Moves between elements:
zuta: l>nopo, d>., i>rira, z>bizu, p>nibe, v>medi
depu: l>nibe, d>., i>tope, z>rura, p>keku, v>nopo
fidu: l>sena, d>kovo, i>napi, z>gitu, p>tevu, v>dipi
sose: l>podo, d>rira, i>fudo, z>sena, p>ripo, v>bizo
node: l>gudo, d>gusi, i>kune, z>tike, p>lige, v>gitu
keku: l>medi, d>., i>gose, z>fena, p>nopo, v>depu
kida: l>tide, d>tike, i>., z>galu, p>nugi, v>mona
tope: l>zegu, d>depu, i>tike, z>nuve, p>gose, v>zose
loge: l>kovo, d>bizu, i>sena, z>tamo, p>biti, v>bili
rura: l>vini, d>., i>nuve, z>site, p>fena, v>sivu
nira: l>nugi, d>bizo, i>., z>beza, p>fudo, v>tide
nugi: l>nira, d>gemo, i>., z>luri, p>mona, v>kida
fena: l>dedi, d>., i>muva, z>biso, p>sivu, v>rura
zegu: l>tope, d>nibe, i>ripo, z>biti, p>fina, v>rira
site: l>bune, d>., i>gusi, z>depu, p>biso, v>gefo
tike: l>ripo, d>tope, i>kida, z>tevu, p>gemo, v>podo
gusi: l>pope, d>site, i>node, z>tope, p>puzu, v>tagi
geno: l>boza, d>lige, i>., z>nugi, p>balu, v>kune
nuve: l>biti, d>rura, i>tevu, z>gusi, p>muva, v>kovo
lige: l>migu, d>puzu, i>geno, z>gemo, p>gitu, v>node
napi: l>lini, d>fidu, i>., z>balu, p>galu, v>luri
tevu: l>fisu, d>nuve, i>galu, z>node, p>dipi, v>fidu
kugo: l>kune, d>gudo, i>., z>tide, p>boza, v>dati
vini: l>rura, d>., i>biti, z>bune, p>dedi, v>bizu
biso: l>biri, d>., i>puzu, z>keku, p>gefo, v>site
tamo: l>tagi, d>kufo, i>lobu, z>rira, p>pope, v>daga
gefo: l>kufo, d>., i>tagi, z>nopo, p>site, v>biso
nibe: l>depu, d>., i>zegu, z>vini, p>medi, v>zuta
tile: l>dipi, d>bili, i>beza, z>migu, p>sena, v>fisu
migu: l>lige, d>daga, i>boza, z>bizo, p>lobu, v>gudo
biri: l>biso, d>., i>daga, z>medi, p>kufo, v>bune
boza: l>geno, d>migu, i>., z>nira, p>dati, v>kugo
lini: l>napi, d>sena, i>., z>dati, p>zano, v>beza
bizo: l>gemo, d>fina, i>nira, z>tile, p>sose, v>ripo
fina: l>gose, d>medi, i>bizo, z>bili, p>rira, v>zegu
kune: l>kugo, d>node, i>., z>kida, p>geno, v>balu
gose: l>fina, d>keku, i>gemo, z>muva, p>zose, v>tope
mona: l>fudo, d>podo, i>., z>napi, p>kida, v>nugi
nopo: l>zuta, d>., i>zose, z>sivu, p>depu, v>keku
gemo: l>bizo, d>gose, i>nugi, z>dipi, p>podo, v>tike
rira: l>zose, d>zuta, i>sose, z>loge, p>zegu, v>fina
biti: l>nuve, d>vini, i>fisu, z>pope, p>bili, v>loge
fudo: l>mona, d>sose, i>., z>lini, p>tide, v>nira
zano: l>galu, d>fisu, i>., z>kugo, p>beza, v>lini
daga: l>puzu, d>biri, i>migu, z>fina, p>tamo, v>pope
gudo: l>node, d>pope, i>kugo, z>ripo, p>migu, v>lobu
bili: l>muva, d>dedi, i>tile, z>daga, p>loge, v>biti
kovo: l>loge, d>sivu, i>fidu, z>tagi, p>nuve, v>muva
balu: l>dati, d>gitu, i>., z>mona, p>kune, v>geno
dipi: l>tile, d>muva, i>luri, z>lige, p>fidu, v>tevu
bune: l>site, d>., i>pope, z>nibe, p>biri, v>kufo
tide: l>kida, d>ripo, i>., z>zano, p>nira, v>fudo
lobu: l>gitu, d>tamo, i>dati, z>sose, p>gudo, v>migu
tagi: l>tamo, d>gefo, i>gitu, z>zose, p>gusi, v>puzu
luri: l>beza, d>dipi, i>., z>geno, p>napi, v>galu
zose: l>rira, d>nopo, i>podo, z>kovo, p>tope, v>gose
fisu: l>tevu, d>biti, i>zano, z>gudo, p>tile, v>sena
podo: l>sose, d>zose, i>mona, z>fidu, p>tike, v>gemo
beza: l>luri, d>tile, i>., z>boza, p>lini, v>zano
dedi: l>fena, d>., i>bili, z>biri, p>bizu, v>vini
muva: l>bili, d>fena, i>dipi, z>puzu, p>kovo, v>nuve
sivu: l>bizu, d>., i>kovo, z>gefo, p>rura, v>fena
pope: l>gusi, d>bune, i>gudo, z>zegu, p>daga, v>tamo
bizu: l>sivu, d>., i>loge, z>kufo, p>vini, v>dedi
galu: l>zano, d>tevu, i>., z>kune, p>luri, v>napi
dati: l>balu, d>lobu, i>., z>fudo, p>kugo, v>boza
sena: l>fidu, d>loge, i>lini, z>lobu, p>fisu, v>tile
gitu: l>lobu, d>tagi, i>balu, z>podo, p>node, v>lige
puzu: l>daga, d>biso, i>lige, z>gose, p>tagi, v>gusi
kufo: l>gefo, d>., i>tamo, z>zuta, p>bune, v>biri
ripo: l>tike, d>zegu, i>tide, z>fisu, p>bizo, v>sose
medi: l>keku, d>., i>fina, z>dedi, p>zuta, v>nibe

The rows follow the links: the fewer symbols apart two elements are, the more alike their rows tend to be.

Each row is also shifted at random along 8 hidden directions that mean nothing.

Rows in random order:
Each row is one element's numbers.
id 1: [  22  -28  -13   -2   -3   -3   19   31    4    1  -20   -1  -15  -12   18    4  -15    0  -32   14  -23   39  -15   21   -9   13   13   -2  -42   16   30   30   -3  -13  -13   22   16]
id 2: [ -67  -48   -1  -35  -29  -12  -32    0  -15   -3    0    1    1    1   24   13  -16  -31  -50  -16   -2  -18  -59  -22  -13   75  -12   56  -28   31   37  -15   40    5  -64  -24   30]
id 3: [  47   -6  -19   15   31  -26  -50   11  -12   10  -10  -32    5   29  -48   48   -9  -44  -37  -37   34  -18  -67  -17   20   57   25   79   -9    8   -6  -59   40  -14   20  -17   51]
id 4: [-110  -47  -64   19  -44  -28  -10  -21  -41    7   12   11  -28   -4    0   83   28    2  -32  -54   14  -20  -38   23  -47   51  -15   54  -39   -5   25  -27    5   -1  -12  -38   36]
id 5: [ -64  -41  -31  -53   35  -14    4    7  -21   12    0  -21   -2   -3   -4   34   -2    5   -6   31   -4   -9  -28   -2  -22    8  -17   -5  -23   22   37   -8  -71  -18    5  -40   31]
id 6: [ -51  -40    9  -18    5  -12   48   18  -29  -16   22   46    7  -17  -10   27   72    3    4  -10  -27   -3   75   24  -18  -77  -37  -10   12  -12    4   -9  -46   -8   19  -40  -40]
id 7: [ -32   -1  -17    8   17   -3   39  -42   32   -7   31   17   29    4   25  -71   12    3   49   23   22  -60   14  -29  -11   10  -51  -58   49   23   -4    3  -23    3  -15   32   48]
id 8: [   7   26  -58   15   25   43  -29  -36   -7   47  -12  -15  -13  -15   18    4  -69    1   52   -5  -15   -9  -33  -34   38   59   34  -14  -23   48   14   19    9    4    6   63   11]
id 9: [ -47  -21    0  -33    6   45   56   58   14    1  -19    0  -15    3   40  -65  -43   10  -55  101  -21   88  -41   16    9  -22  -59  -22  -79   37   85   88  -25   16    4    9  -23]
id 10: [  20  -20   19  -52   -4   -5  -29   20    6   17  -12   20   13   24    0   -9    2  -34  -42  -21   21   19   -2  -44   47   33  -17   74  -57   13   14  -16   52   23   -8   -1  -45]
id 11: [ -77    8    0   13  -11  -30  -19  -10   18    6  -30   24  -51   -2   29  -30  -34   29   23   23  -17    3    5   -2   29   21  131  -20   19   20  -37   27   17    9  -23   46   33]
id 12: [  47   27   -8  -38   48   35  -27   25   -2   31  -10    4   12   21    0  -17  -11  -17   13   35   41   -7  -44  -11   40   35  -25   14  -12    4   40   14  -11   21   29    2   -5]
id 13: [ -24    4   46  -57    4   18  -22   38  -15  -14  -22   -5   -8    2    7  -49  -19  -24  -25   74  -12   30  -21  -21   29   27   60    1    9   62   13   25    8   22  -30   -4    3]
id 14: [ -55   48    5   29   -5    2   -2  -18   27    5   -1   19   -1   -8   41   -6  -30   35  -10  -36   -1   11    5  -25   52  -41   -8  -22  -36  -38    4   42    4   47   10   14  -62]
id 15: [  21   47   25   18    8   17  -19    6   21   13  -10   28   -4   12    6  -26  -16   -5   19  -14   -7  -10   -1   -2   50  -11   45    4   25  -17  -20   11   40   16    8   29  -17]
id 16: [ -32  -43  -26  -15   49  -22  -11   14  -63   -3    2  -25   19   -7  -70   75   46  -45   -5  -34   17  -24    7  -17  -11   20    0   43   19   32   -6  -66  -22  -33   33  -51   33]
id 17: [ -45  -63  -19  -79  -28   -4    8  -10   -1   23   -7   18  -22   13   18  -30    9    7   -9   60   16   18   21  -15  -22   57  -16   39  -45   54   28   -4  -17    6  -37  -10   -8]
id 18: [ 113   20   59   12   -3  -16   -5   17   19  -12  -10    8    7   16  -29  -22   19   -8    9    6   -1    6   41   13   10  -42   46    8   44  -24  -50  -22   32  -15    6   -1  -18]
id 19: [ -21  -16   48   18  -31  -62    5   26   12  -66   -4   16   23  -25   25    0   39   -6  -44  -66    3  -15   13    5  -17   -2   22  -11   15  -30  -24    8   25   -4  -40   15   24]
id 20: [ -28   -8    4  -30  -36  -15  -27  -83   10   -9   28    3   17  -17   36  -11    0   17   49  -28   -3  -65   50  -53  -23   30    2  -16   30   11  -37  -44   -8   11  -62    2   -6]
id 21: [  44   30    4    7   49   18  -60   51  -59   -6  -15  -30   22   -9  -75   68   22  -75  -18  -27   22  -24  -62   15   19   53   35   52   47   12   -3  -44   33  -16   37  -31   49]
id 22: [ 114    8   27  -41   21   -4  -26   41   16   22  -47   -5  -38   27  -24  -12  -19    7  -12   60    1   69   27   -2   44  -12   97   31  -28   19  -35   10    6   -1   30   10  -33]
id 23: [  38    5    3  -33  -15    4  -19   -3  -12   -1    2  -13    0  -23    2   10   19    4   22   20   18   -3   10   13  -34   39   25  -14   17   14  -15  -11  -23   -7  -18    2   21]
id 24: [  50  -83  -20  -26   41    9   58   49   -9  -12   22   -8   32   13   -6   -2    5  -41  -43   33  -30    4  -49    5  -25  -24 -138   18  -26   30   88    0  -41  -32   -6  -47   29]
id 25: [  40   20   26   19   28   15   30  -50   25  -13   34  -13   57   17  -32  -67   19  -25   70  -14   13  -45   91  -62   13  -40  -58  -24   66   16  -66  -49   21  -18    5   33  -23]
id 26: [  -4   23    6    0   15   17  -17   26   -6   15  -22    2   -9   19  -26  -16   -6  -20   -2   41   20   14  -30   14   25   26   31   20   15    8   -5    4   17   13   22   -4   16]
id 27: [ -64  -21  -16  -54   23    2  -29  -67  -21   25    1   -4   -3    0   -3    4  -26   10   28   -7   -3   -5   63  -97   50    7   24   25  -35   61  -33  -40   -3   30    0   -1  -62]
id 28: [ -46  -41    3  -25  -15  -22  -11   -8   -4    1   -8  -17   -7    3    7   28  -14    4  -38  -20  -11   23    9  -33    2    7    7   45  -54   17   -1  -18   15   -2  -20  -10  -21]
id 29: [ -14   -3  -17   12    4   42   78   -2   16  -18   21   -2   33  -22   37  -72    3   12   27   42    0    0   -2   13  -31  -11 -103  -91    2   15   52   66  -51   -8   -8   46   19]
id 30: [  41  -25  -52  -49  -10   13  -16    3  -34   21  -24    8  -52  -14   16  -14  -24   10   -3   79   -2   23  -37    4    1   75   85  -10  -23   83   26   35  -21   28  -12   10   49]
id 31: [  -4   22   26   53  -24  -38   18    2   43  -27    1   23   15   12   25  -15   11   10  -26  -58   23  -14  -12    4    6  -14  -14   -4    0  -61  -14   13   39   10  -13   23    6]
id 32: [  28    0   -9  -45   21   31    3   31  -29   11    7   -5   13  -11  -13   16   28  -12   22   39    8    2    3   26  -15    7  -28  -11    4    6   30    3  -54   -7   24  -22   -5]
id 33: [  10    6   35  -29   11   24  -19   38  -13   -3   -5   16   27  -22    0   -3    8  -45   12  -13  -32  -16    7    6    9   14   10    2   31   13    4    2   17  -13  -20   23   -9]
id 34: [ -20   10  -10   59    7  -17   25  -14   22    0    3  -11  -18    5  -22   -5   -4   21   42   13  -17  -18    9   48  -37  -35   39  -44   64  -22  -40   -5  -10  -41   14   15   53]
id 35: [-123  -94   21  -93    6  -26    2   66  -22  -21  -20   13    9  -23   13    5   19  -48  -56   15  -27   31    5  -24   -1   44   11   44  -54   69   37    8  -10  -19  -46    5    2]
id 36: [ -80   -4  -31    8   -9   -5   15  -35  -17   11   10   22  -45  -11   19   10  -11   44   19   25  -27   -2    6   20   -7  -35   42  -33   13    3   -3   18  -30   23    6  -31   -7]
id 37: [  79   71   15   27   40   53   16   30    8    9    1    6   45   -3   10  -12   -6  -20   -5  -43   20   17  -15  -17   63  -39  -98  -14  -38  -51   45   56    9   28   60   38  -75]
id 38: [  -8   -4    1   29  -40    7   15  -24   21   -3   22   25    4   -7   42  -29  -24   11   -3  -20  -34  -24  -30   13  -19   -4  -44  -24    9  -12   32   17   30   12  -44    0    1]
id 39: [ 101   17   -3   -2   16    8   36   29   -7   -1  -16  -31  -18    0  -33   40   26   34   -6   32   18   74   38   40  -20  -59   -6  -15  -38  -33   -9    7  -70  -18   69  -14  -49]
id 40: [   0  -30  -10  -35   -9   -3   36  -20    6  -12   33   18   17   -2   36  -29   18   17  -11   22   12  -18   -6  -29  -18   -2  -83  -19  -21   14   45   17  -34   28  -25  -29   -9]
id 41: [ 110  -31   -9  -80   40   22   19    7   25   11    3  -24   22   21   -9  -51   -6  -13   25   86   24   10   19  -32  -13   30  -57   -3  -11   56   24   -7  -51  -24    1   15   18]
id 42: [  55   53   44   55  -27  -10   -9   24   45  -46  -21  -44    2  -11   25  -35  -44    9  -34    0   -4   19  -62   29  -13    1   46  -48   19  -35  -10   50   34   -3  -28   38   43]
id 43: [ -34  -31  -30  -40   28   11    4   -6  -15   42   -7   -4  -32    2    2   36  -30   25    8   24  -36   29   11  -22   19  -23    5   10  -50   27   25    3  -45    1   20  -21  -40]
id 44: [ -12   17  -47   17   20   58    5  -33   -2   52   26    2   13   30  -27   15   -5   -1   40   -6   21  -13  -14    1    2    4 -104   32  -15  -17   32  -22    0   -1   47  -13  -29]
id 45: [   5    7   23  -36  -42   -5   11   24   36   -3  -24   22  -23   -2   34  -44    4   27  -14   61   13   41    2   37  -22   13   23  -19  -23  -16   11   46  -12   15  -20   16   -6]
id 46: [  64   54   10   85  -23   44   25   -9   23  -26   19  -13   23    8   16  -62  -36  -12  -25   -7    9    0  -72    4   14   -7  -82  -26    7  -21   40   42   70   36   -4   19    0]
id 47: [ 104   -3   12    8   27    0    3  -12   24    9    0  -28   16   17  -34   -6  -10   -8   29    5   -2   -6   32   -6   -5  -22   -6    5   27    2  -34  -30    4  -36   10   14   -5]
id 48: [  11  -12   -3   40  -30  -19   46  -27   17  -33    4    2  -25   -9   28  -64  -25   30    4   42  -27    1   -6    4  -27  -26   31  -71   39   35  -19   40   -2    4  -40   15   51]
id 49: [  52    6   52   -7  -33   -7  -23   23   -9   -3  -11   16    7  -19   -3   20   18  -15    0  -44  -29    4   50   12   -2   -9   43   26    7  -22  -33   -8   28   -9  -19   10  -44]
id 50: [ -82  -14    2   48    1  -27   25   35   12  -14   -2   -3   -4   20  -30   25   20   -5  -35  -27    0    7  -21   43  -27  -35  -22   22    4  -44    3   -9   12  -39   20  -20   21]
id 51: [ -36  -22   62  -49  -16   14   12   75  -17  -26   -6   11   26  -15   -9  -14   47  -41  -34   15  -18   31   23   28  -15  -13  -19   16    0    4   19   13    1  -13  -14  -12  -29]
id 52: [  12    3   46    1  -22  -51  -54   17   -3  -55   -1    2   35  -25    9   10   23  -52  -19  -67   14  -67  -16  -19   -7   82   67    6   70   -1  -31  -28   54   -9  -71   21   81]
id 53: [  80  -24   29 -134   77   53  -26   22  -18   10   17    1   73   10   -1  -53   -1  -74   18   51    9  -34   16  -95   50   35  -95   18    0   79   49  -16  -33   12  -14   -9  -41]
id 54: [ -53  -49   -4  -52  -17  -32    0   -9  -14   -2  -14    5  -17    7   18    4  -10   14  -43    4   -3   36   17  -54   21    2   14   42  -67   46    3   -8    4   28  -22  -20  -35]
id 55: [ -54   16   40   61  -27    6   15  -13   19  -24   39   29   45   -9   16  -16   13   -9   18  -85  -46  -53   24    9  -13  -60  -64  -24   60  -65   -7   -4   34   -7  -30   -2  -20]
id 56: [ -38   14   36    8    0   -5   -8   40   -4  -16   10   13   25   -4   -1   46   21  -11  -39  -48   -9  -11  -15   29   -3  -37  -48   22    4  -77   25   -8   -2    1   12  -46  -36]
id 57: [ -12  -18  -37   17  -16  -10   28  -27  -15   -4    5    2   -8   -7   -3   14   18   24   -9   -9   20   21   28  -11   -8   -1  -20    0  -38   24   -7   -6   -3    9   14   -1   -9]
id 58: [-107  -51   10   -8  -50  -42   36  -28   37  -11   -5   34  -22    0   34  -36   15   44  -24   -8   -8   36   67  -15  -20  -19    3    7  -53    5  -28   11   12   -2  -43   25  -35]
id 59: [   1   48    2   30   -5   11   -8   11   -8  -12    6    5    3  -20    7   -3   15   -5    6   -9   11  -18  -18   21    2    1   19  -44   30  -28    0   23   -2   12    9   13   17]
id 60: [  26  -51  -29   -6    6    2   52   24  -55  -16   26   -7    1    2  -48   33   70  -12  -34   31   28   14    5   31  -52  -21  -76   18  -12   20   29  -22  -44  -14   32  -64   20]
id 61: [  38   70   14   46   11   17  -43   -1    8   23    5  -13   14   13  -31   49   -5  -13   29  -50   23  -37  -17   32   11    5    2    9   50  -78  -21  -32   19  -15   36    1   -3]
id 62: [  -9  -23  -18   -7   60    7   14   56    9   18    8    4   44   28  -13   46   13  -37  -34  -39   22  -19  -53   10   12  -14 -132   51  -45  -53   77   -5  -25  -25   44  -31   -5]
id 63: [   6   24  -76   41   59   24  -45  -67  -30   58   10  -19   -7   15  -27   89  -44    1   42  -65   -6  -51  -36  -48   54   -2  -11   33  -11   -6    5  -44   -1   12   65  -29  -17]
id 64: [  19  -14  -42   43    2   21   24  -35   -3    4   19  -20   25   -3   -7   15   -6   -8    6  -44    5   -9  -13  -21  -18   15  -95    5  -35    3   23   -8   14  -16   11   16    2]
id 65: [ 129  -44   35 -105   62   -8   13   64  -28  -21    3  -27   35   14  -29    1   29  -39  -47   65   16   30    5  -33    3  -21  -59   27  -29   31   33  -21  -66  -15   19  -57  -23]
id 66: [  61   40   28   13  -25  -10    7   33   22  -14  -20    5  -22   11   14  -39    3   27  -22   46   28   37  -15   41    2   -7   47  -23    1  -37  -17   45    2   22    4   10    3]
id 67: [  64   13    7   15  -21   22   37  -36   30   21   25   22   10   19   -2  -35    9   23   45  -10  -10   -4   67   14  -16  -60  -81   -6   13  -42  -17   -7    2   -5   13    8  -62]
id 68: [   2   59   57  -16  -11   23  -53    6   -7    5  -27  -21  -13    2  -16   10  -24   -1    8   -3  -18   24   29   -8   24  -12   83   11   18   -8  -48  -14   32   12    5    6  -60]
id 69: [  34  -15   -1   18  -15   -2   23  -34    7  -15   27   10    2   -7   20  -39   -5    9   13    9  -23  -27    0  -11  -14  -16  -14  -30   39   15   -2   -3    7   14  -27  -19   17]
id 70: [  44    2  -55    6   62   43   18   28  -34   25   -1  -11   -9   -2  -25   10  -10  -19    9   50   -8    9  -61   27   17   13  -21  -19   -9   42   61   33  -33   -7   48   -2   46]
id 71: [ -21  -21  -59   67  -23  -35   28  -40  -12   -7    4    5  -35  -10    6   34   11   35   -4  -26   -4  -13  -14   27  -32    1   45  -31    5    0  -17    3   -4   -1    5    0   54]
id 72: [ -17   32   10   11   -5   12  -18   38   12   20  -14   23  -18    9    8   -9  -28  -10    4   16  -12    8  -39   52    8   15   38   12   17  -20   11   32   22   -4   -3   12   20]

Some elements, each with its row:
gusi id 7
sivu id 9
medi id 1
nugi id 33
ripo id 18
beza id 4
node id 12
tike id 15
dati id 20
fisu id 10
depu id 34
keku id 8
zuta id 24
daga id 19
bizo id 30
biso id 29
lobu id 40
biri id 39
bizu id 28
gose id 70
boza id 23
nira id 49

Row, symbols taken left to right, then the row they reach:
id 45 z l z z v p p: id 32
id 52 v i p d p z: id 69
id 21 v l d i z l i: id 61
id 66 d i d v l l p v: id 65
id 53 p v p l l z v: id 36
id 63 p l p z d p i: id 54
id 26 z d d z i: id 11
id 58 i d p l: id 35
id 46 v l d l l p i d: id 27

